Below is a small trained network, with its code and all its weights. Each question gives an input and a target symbol and asks what happens when units are switched off, that is, made to give their printed mean instead of their output.

import numpy as np


def w(rows, s, z=0):
    codes = np.array(rows[::2]) - 128.0
    scale = np.full(codes.shape[1], s)
    scale[-1] = z or s
    return codes * scale


def softmax(a):
    e = np.exp(a - a.max(-1, keepdims=True))
    return e / e.sum(-1, keepdims=True)


def log_softmax(a):
    a = a - a.max(-1, keepdims=True)
    return a - np.log(np.exp(a).sum(-1, keepdims=True))


def net(x, mask):
    ids = ['αβγηλξτ'.index(c) for c in x.split()]
    T = len(ids)
    res = E[ids] + P[:T]
    u = 0
    for l in range(3):
        r = res
        for j in range(2):
            rows = slice(4 * j, 4 * j + 4)
            q, k, v = (r @ M[l][rows].T for M in (Q, K, V))
            z = softmax(np.where(np.tri(T) > 0, q @ k.T / 4**0.5, -1e9)) @ v
            o = O[l][rows]
            res = res + np.where(mask[u + j], z, o[:, -1]) @ o[:, :-1]
        u += 2
    return log_softmax(res[-1] @ U[:, :-1].T + U[:, -1])


Q, K, V, O = {}, {}, {}, {}
E = w([
[226,144,158,153,70,163,124,72,172,102,40],'α',
[130,130,120,58,138,62,88,82,203,97,154],'β',
[158,52,209,149,132,105,166,98,119,148,181],'γ',
[79,2,89,137,162,174,93,160,127,115,80],'η',
[145,158,4,113,165,165,122,110,163,191,136],'λ',
[103,127,144,121,215,115,192,115,82,29,107],'ξ',
[141,121,89,115,102,124,159,207,99,137,133],'τ',
],0.013)
P = w([
[166,52,107,129,168,59,140,161,128,220,111],'0',
[103,145,87,206,86,49,81,102,48,128,123],'1',
[160,96,138,114,160,95,176,169,173,190,133],'2',
[172,88,134,80,114,185,72,100,79,132,170],'3',
[104,142,174,120,138,131,172,151,180,164,102],'4',
[165,88,54,233,130,91,68,130,146,68,159],'5',
[75,169,182,110,125,153,190,129,193,140,65],'6',
[199,67,86,61,118,195,80,71,73,93,173],'7',
[54,186,177,106,113,170,212,106,204,111,2],'8',
[179,79,58,218,154,139,38,125,162,33,156],'9',
],0.011)
Q[0] = w([
[143,177,224,23,129,124,197,186,185,214,85],'L0H1',
[108,142,99,250,143,2,151,157,189,133,81],'L0H1',
[159,92,111,31,108,99,141,71,114,154,69],'L0H1',
[69,161,153,94,66,64,175,164,101,217,114],'L0H1',
[33,179,140,98,214,33,137,140,54,55,173],'L0H2',
[129,14,217,143,202,93,200,138,78,33,107],'L0H2',
[117,68,11,102,213,153,105,121,132,103,128],'L0H2',
[217,65,158,79,146,64,30,16,240,68,161],'L0H2',
],0.01)
K[0] = w([
[74,177,151,139,86,97,125,128,162,163,105],'L0H1',
[128,116,173,7,143,185,162,125,161,174,119],'L0H1',
[121,133,101,153,143,95,119,168,217,106,154],'L0H1',
[54,156,180,148,148,139,170,180,159,166,89],'L0H1',
[81,153,131,91,215,105,190,159,83,68,150],'L0H2',
[110,51,197,167,169,121,140,119,75,81,147],'L0H2',
[77,101,36,119,188,158,84,90,109,128,123],'L0H2',
[128,112,146,107,153,74,88,25,169,123,125],'L0H2',
],0.014)
V[0] = w([
[63,3,138,103,42,162,82,127,177,146,92],'L0H1',
[58,95,135,132,204,160,142,99,129,150,86],'L0H1',
[100,82,124,183,146,174,87,58,154,149,162],'L0H1',
[123,109,106,120,2,103,99,174,159,230,127],'L0H1',
[133,66,100,127,97,129,66,199,142,165,105],'L0H2',
[82,149,150,92,112,127,159,87,215,116,33],'L0H2',
[127,182,162,108,108,135,141,90,188,122,95],'L0H2',
[107,111,144,186,175,199,204,139,125,104,76],'L0H2',
],0.0065)
O[0] = w([
[195,227,175,154,214,126,130,185,32,95,180,191],'L0H1',
[164,199,189,75,114,87,98,171,141,171,81,125],'L0H1',
[164,235,135,56,80,147,193,195,112,39,150,145],'L0H1',
[117,115,143,168,252,117,201,129,56,85,127,127],'L0H1',
[156,181,140,118,146,79,229,109,110,50,148,159],'L0H2',
[131,90,112,143,255,74,119,143,82,200,137,174],'L0H2',
[112,44,100,135,222,159,100,95,82,183,170,109],'L0H2',
[200,109,106,95,72,53,91,162,166,205,170,7],'L0H2',
],0.0052,0.0022)
Q[1] = w([
[152,177,212,19,142,48,217,118,171,204,130],'L1H1',
[114,58,98,127,166,164,88,152,176,55,179],'L1H1',
[185,180,132,129,176,7,210,107,207,153,107],'L1H1',
[68,170,155,201,63,254,111,121,70,43,135],'L1H1',
[140,133,70,181,160,101,147,141,130,217,140],'L1H2',
[81,80,188,140,65,139,29,133,51,42,73],'L1H2',
[214,119,159,150,95,67,126,146,148,219,170],'L1H2',
[107,143,208,167,65,145,43,47,65,70,149],'L1H2',
],0.0076)
K[1] = w([
[12,197,162,146,130,125,185,182,185,198,63],'L1H1',
[116,113,121,148,109,180,105,65,149,25,203],'L1H1',
[62,156,180,77,196,212,165,153,216,170,57],'L1H1',
[196,35,110,152,70,99,93,159,89,146,210],'L1H1',
[131,185,108,148,177,120,145,159,184,213,82],'L1H2',
[160,122,117,147,54,84,45,81,40,1,186],'L1H2',
[254,137,117,216,59,168,188,147,166,225,139],'L1H2',
[216,132,126,118,66,89,55,20,69,43,217],'L1H2',
],0.0072)
V[1] = w([
[147,37,199,159,88,184,135,33,111,167,100],'L1H1',
[130,142,185,164,147,180,223,116,138,170,22],'L1H1',
[21,104,227,139,145,124,241,193,205,160,65],'L1H1',
[19,182,145,159,81,115,225,88,85,105,68],'L1H1',
[175,112,172,71,126,63,194,123,195,123,110],'L1H2',
[92,149,82,123,114,94,207,86,53,193,140],'L1H2',
[138,191,95,153,39,238,55,116,83,184,196],'L1H2',
[95,253,143,73,134,157,119,28,166,61,95],'L1H2',
],0.004)
O[1] = w([
[103,161,93,83,161,143,220,194,105,37,101,106],'L1H1',
[52,185,176,94,38,85,198,83,221,86,122,117],'L1H1',
[178,250,162,37,84,105,135,73,191,172,80,110],'L1H1',
[89,181,254,49,132,155,23,122,130,114,67,99],'L1H1',
[83,132,124,139,100,168,249,78,234,136,167,179],'L1H2',
[57,98,166,196,115,161,88,153,110,207,152,124],'L1H2',
[159,75,138,70,184,88,62,97,25,67,159,3],'L1H2',
[131,103,177,98,178,206,69,177,146,24,70,154],'L1H2',
],0.0041,0.0045)
Q[2] = w([
[172,36,39,147,154,64,111,173,77,126,105],'L2H1',
[122,121,180,133,170,150,86,144,104,177,135],'L2H1',
[197,217,159,151,159,6,119,126,64,146,127],'L2H1',
[124,137,150,151,162,220,157,142,174,69,51],'L2H1',
[137,143,73,159,158,28,95,71,57,101,126],'L2H2',
[78,107,196,22,116,230,139,80,43,201,180],'L2H2',
[47,119,131,254,151,47,127,232,181,141,140],'L2H2',
[211,80,107,62,168,240,57,89,116,21,197],'L2H2',
],0.0079)
K[2] = w([
[178,53,99,139,144,92,120,180,111,154,186],'L2H1',
[116,107,139,110,122,136,178,160,138,173,100],'L2H1',
[196,166,141,110,159,51,160,104,111,155,145],'L2H1',
[114,158,141,149,104,217,101,133,84,69,59],'L2H1',
[189,132,128,113,108,144,180,124,167,150,182],'L2H2',
[113,173,142,246,113,29,108,159,153,140,98],'L2H2',
[105,79,141,49,129,181,167,151,78,179,80],'L2H2',
[185,120,63,159,77,114,90,108,102,73,172],'L2H2',
],0.011)
V[2] = w([
[95,120,175,120,127,119,146,121,167,170,160],'L2H1',
[106,133,112,136,124,92,56,110,50,126,132],'L2H1',
[116,158,135,65,166,90,160,137,138,121,85],'L2H1',
[93,124,82,107,90,118,111,162,107,145,161],'L2H1',
[146,65,244,121,106,122,157,99,91,162,188],'L2H2',
[223,135,112,185,71,210,148,98,89,150,91],'L2H2',
[87,182,105,99,130,160,160,67,154,178,254],'L2H2',
[72,116,103,133,64,133,137,249,101,156,221],'L2H2',
],0.0067)
O[2] = w([
[144,108,76,118,131,139,112,131,120,116,85,97],'L2H1',
[101,161,126,129,58,183,126,61,164,62,136,56],'L2H1',
[182,84,109,135,120,174,135,113,151,157,146,157],'L2H1',
[166,123,167,121,131,145,135,115,145,91,94,73],'L2H1',
[177,107,46,42,108,160,127,122,56,121,66,61],'L2H2',
[63,135,126,6,165,25,166,84,158,164,107,84],'L2H2',
[146,110,127,136,95,255,183,73,184,84,91,142],'L2H2',
[233,107,150,146,188,122,103,118,195,168,37,2],'L2H2',
],0.0072,0.0038)
U = w([
[125,115,115,102,56,103,53,127,155,144,121,140],'α',
[69,222,216,122,90,136,208,90,188,76,70,210],'β',
[151,3,90,163,238,109,125,166,121,206,119,173],'γ',
[150,145,88,60,147,162,152,128,97,88,69,76],'η',
[120,115,117,192,129,180,111,139,67,106,158,90],'λ',
[170,201,166,119,163,107,111,154,119,132,136,76],'ξ',
[66,131,111,102,132,77,161,123,90,137,146,4],'τ',
],0.0079,0.0034)

Each question gives the input, a string of symbols that net reads in full, and the target symbol t.
The units are the heads (4 rows each of Q, K, V and O). Each row of codes is followed by its name. A weight is (code - 128) times the scale printed after its matrix; where a second scale follows, it is the last column's (O and U).
mask holds one flag per head, layer by layer. A switched-off head (its flag False) gives its mean, the last column of its rows in O, instead of its output. The means were averaged over made-up inputs and are rounded, as every weight is.
A unit's drop is (log p(t) with every unit on - log p(t) with that unit switched off) / (log p(t) with every unit on - log p(t) with every unit switched off).
The circuit of an input: a set's keep is (log p(t) with only the set's units on - log p(t) with every unit switched off) / (log p(t) with every unit on - log p(t) with every unit switched off). Starting from all 6 units, units are removed one at a time, each time the one whose removal leaves the highest keep (on an exact tie, the one counted first), for as long as the keep stays at least 0.8.
units of the circuit, in order: the units of the circuit, biggest drop first
unit that matters most: the unit with the biggest drop
heads that matter: for each layer, one digit per head in row order, 1 if its drop is at least 0.15 and else 0, layers parted by /
input β β β ξ λ λ η λ ξ ξ, target β: units of the circuit, in order => [L2H2]
input β λ α β, target β: heads that matter => 01 / 00 / 01
input ξ γ ξ ξ λ β α τ β β, target γ: units of the circuit, in order => [L2H2, L1H1]
input β λ β, target β: units of the circuit, in order => [L0H2, L1H2, L2H1]
input β γ β τ β β, target γ: units of the circuit, in order => [L2H2, L0H1]
input λ γ β β γ λ, target λ: heads that matter => 01 / 10 / 01
input ξ ξ ξ ξ, target α: units of the circuit, in order => [L0H1, L0H2]
input β ξ β β ξ β λ β α, target γ: heads that matter => 01 / 00 / 00
input α ξ β α λ ξ β η τ ξ, target ξ: units of the circuit, in order => [L0H1, L2H2]
input α α α τ β ξ ξ γ, target α: heads that matter => 10 / 00 / 00
input λ ξ η λ λ, target β: heads that matter => 01 / 00 / 00
input λ η α λ, target ξ: heads that matter => 11 / 00 / 01
input λ β τ λ γ, target γ: units of the circuit, in order => [L0H2, L2H2]
input ξ η γ β β λ α α γ γ, target τ: heads that matter => 00 / 00 / 01
input λ γ ξ α λ β λ β, target λ: units of the circuit, in order => [L1H1, L2H2, L0H2]
input α η λ λ η α, target β: heads that matter => 10 / 00 / 11
input τ α ξ β α γ α η, target η: heads that matter => 01 / 00 / 01
input ξ η β β, target ξ: unit that matters most => L0H1
input τ β τ α, target λ: units of the circuit, in order => [L2H2, L0H1]
input λ ξ ξ η α α, target ξ: units of the circuit, in order => [L0H1, L2H2]
input λ β λ, target β: units of the circuit, in order => [L0H2, L2H2]
input β λ η λ τ β ξ β β β, target λ: unit that matters most => L1H1
input η β β β β ξ γ, target γ: heads that matter => 01 / 00 / 10
input β ξ α ξ β γ β λ ξ τ, target β: units of the circuit, in order => [L2H2, L0H2]
input β β ξ ξ ξ α β α η, target γ: heads that matter => 00 / 00 / 01
input ξ β τ ξ β ξ, target α: heads that matter => 11 / 00 / 00
input ξ ξ λ ξ α ξ α λ, target α: units of the circuit, in order => [L0H1]
input γ β η λ γ ξ, target β: heads that matter => 00 / 00 / 01
input α λ β α β λ, target τ: heads that matter => 00 / 00 / 01
